Here is a tiny trained network, its code and every weight. The questions are about switching its units off for an input and a class, where a switched-off unit gives its printed mean instead of its output.

import numpy as np


def w(rows, s, z=0):
    codes = np.array(rows[::2]) - 128.0
    scale = np.full(codes.shape[1], s)
    scale[-1] = z or s
    return codes * scale


def f(y):
    return y / 2 * (1 + np.tanh(0.7978845608 * (y + 0.044715 * y**3)))


def log_softmax(a):
    a = a - a.max(-1, keepdims=True)
    return a - np.log(np.exp(a).sum(-1, keepdims=True))


def net(x, mask):
    res = np.array(x, float).reshape(1, 6) / 4 @ E
    y = f(res @ A[0][:, :-1].T + A[0][:, -1])
    res = res + np.where(mask, y, B[0][:, -1]) @ B[0][:, :-1]
    return log_softmax(res[-1] @ U[:, :-1].T + U[:, -1])


A, B = {}, {}
E = w([
[239,135,220,55],'x0',
[2,123,231,162],'x1',
[130,195,186,77],'x2',
[101,58,136,17],'x3',
[67,233,15,119],'x4',
[99,34,72,123],'x5',
],0.0033)
A[0] = w([
[89,221,107,137,124],'N0',
[169,123,146,92,207],'N1',
[155,157,233,79,174],'N2',
[156,126,126,167,47],'N3',
[95,91,136,117,252],'N4',
[128,149,112,151,103],'N5',
[103,130,171,152,226],'N6',
[138,126,127,143,15],'N7',
[140,128,140,122,174],'N8',
[142,136,118,157,87],'N9',
[118,119,128,116,203],'N10',
[145,127,141,134,99],'N11',
[252,105,65,137,162],'N12',
[77,125,51,50,137],'N13',
[187,112,140,83,228],'N14',
[113,156,74,111,119],'N15',
[126,127,127,128,54],'N16',
[65,50,173,164,186],'N17',
],0.017,0.004)
B[0] = w([
[70,201,154,207,182],'N0',
[166,124,193,100,194],'N1',
[149,136,188,3,253],'N2',
[98,118,114,85,118],'N3',
[159,91,176,168,200],'N4',
[114,156,104,128,128],'N5',
[182,171,157,150,193],'N6',
[96,117,118,103,108],'N7',
[144,129,143,121,151],'N8',
[115,146,110,106,121],'N9',
[144,116,144,145,158],'N10',
[120,118,132,102,127],'N11',
[202,226,136,47,216],'N12',
[171,18,71,151,179],'N13',
[162,132,214,105,217],'N14',
[135,120,66,153,149],'N15',
[113,120,124,121,112],'N16',
[177,102,175,221,227],'N17',
],0.036,0.0069)
U = w([
[147,108,142,208,181],'0',
[110,160,102,41,2],'1',
[153,170,62,85,197],'2',
[98,30,56,146,95],'3',
[1,184,115,157,114],'4',
[17,74,119,58,70],'5',
[175,137,213,47,157],'6',
],0.0054,0.004)

Each question gives the input, the list of numbers given to net, and the class t.
The units are the neurons (one row each of A and B). Each row of codes is followed by its name. A weight is (code - 128) times the scale printed after its matrix; where a second scale follows, it is the last column's (A, B and U).
mask holds one flag per neuron, in row order. A switched-off neuron (its flag False) gives its mean, the last column of its row in B, instead of its output. The means were averaged over made-up inputs and are rounded, as every weight is.
A unit's drop is (log p(t) with every unit on - log p(t) with that unit switched off) / (log p(t) with every unit on - log p(t) with every unit switched off).
The circuit of an input: a set's keep is (log p(t) with only the set's units on - log p(t) with every unit switched off) / (log p(t) with every unit on - log p(t) with every unit switched off). Starting from the 12 units with the biggest drops (on a tie, the unit counted first), units are removed one at a time, each time the one whose removal leaves the highest keep (on an exact tie, the one counted first), for as long as the keep stays at least 0.8.
units of the circuit, in order: the units of the circuit, biggest drop first
k most important neurons: the k neurons with the biggest drops, biggest first
drop of u: that unit's drop, to one decimal
input [1,0,-3,-6,8,8], class 4: units of the circuit, in order -> N0, N17, N2
input [-7,-4,-6,7,1,3], class 3: most important neuron -> N13
input [7,4,-8,-4,5,5], class 0: 2 most important neurons -> N2, N12
input [-1,2,-6,8,2,7], class 0: 2 most important neurons -> N17, N4
input [-6,-2,7,-5,3,5], class 4: 2 most important neurons -> N0, N17
input [1,6,-3,7,-8,6], class 0: 2 most important neurons -> N17, N12
input [8,6,-6,-2,8,-4], class 4: 2 most important neurons -> N0, N12
input [5,-3,4,-4,5,7], class 2: drop of N17 -> 0.2
input [0,-3,-7,-4,7,-2], class 2: drop of N12 -> 0.2
input [-8,-7,4,5,5,-3], class 3: drop of N13 -> 0.3
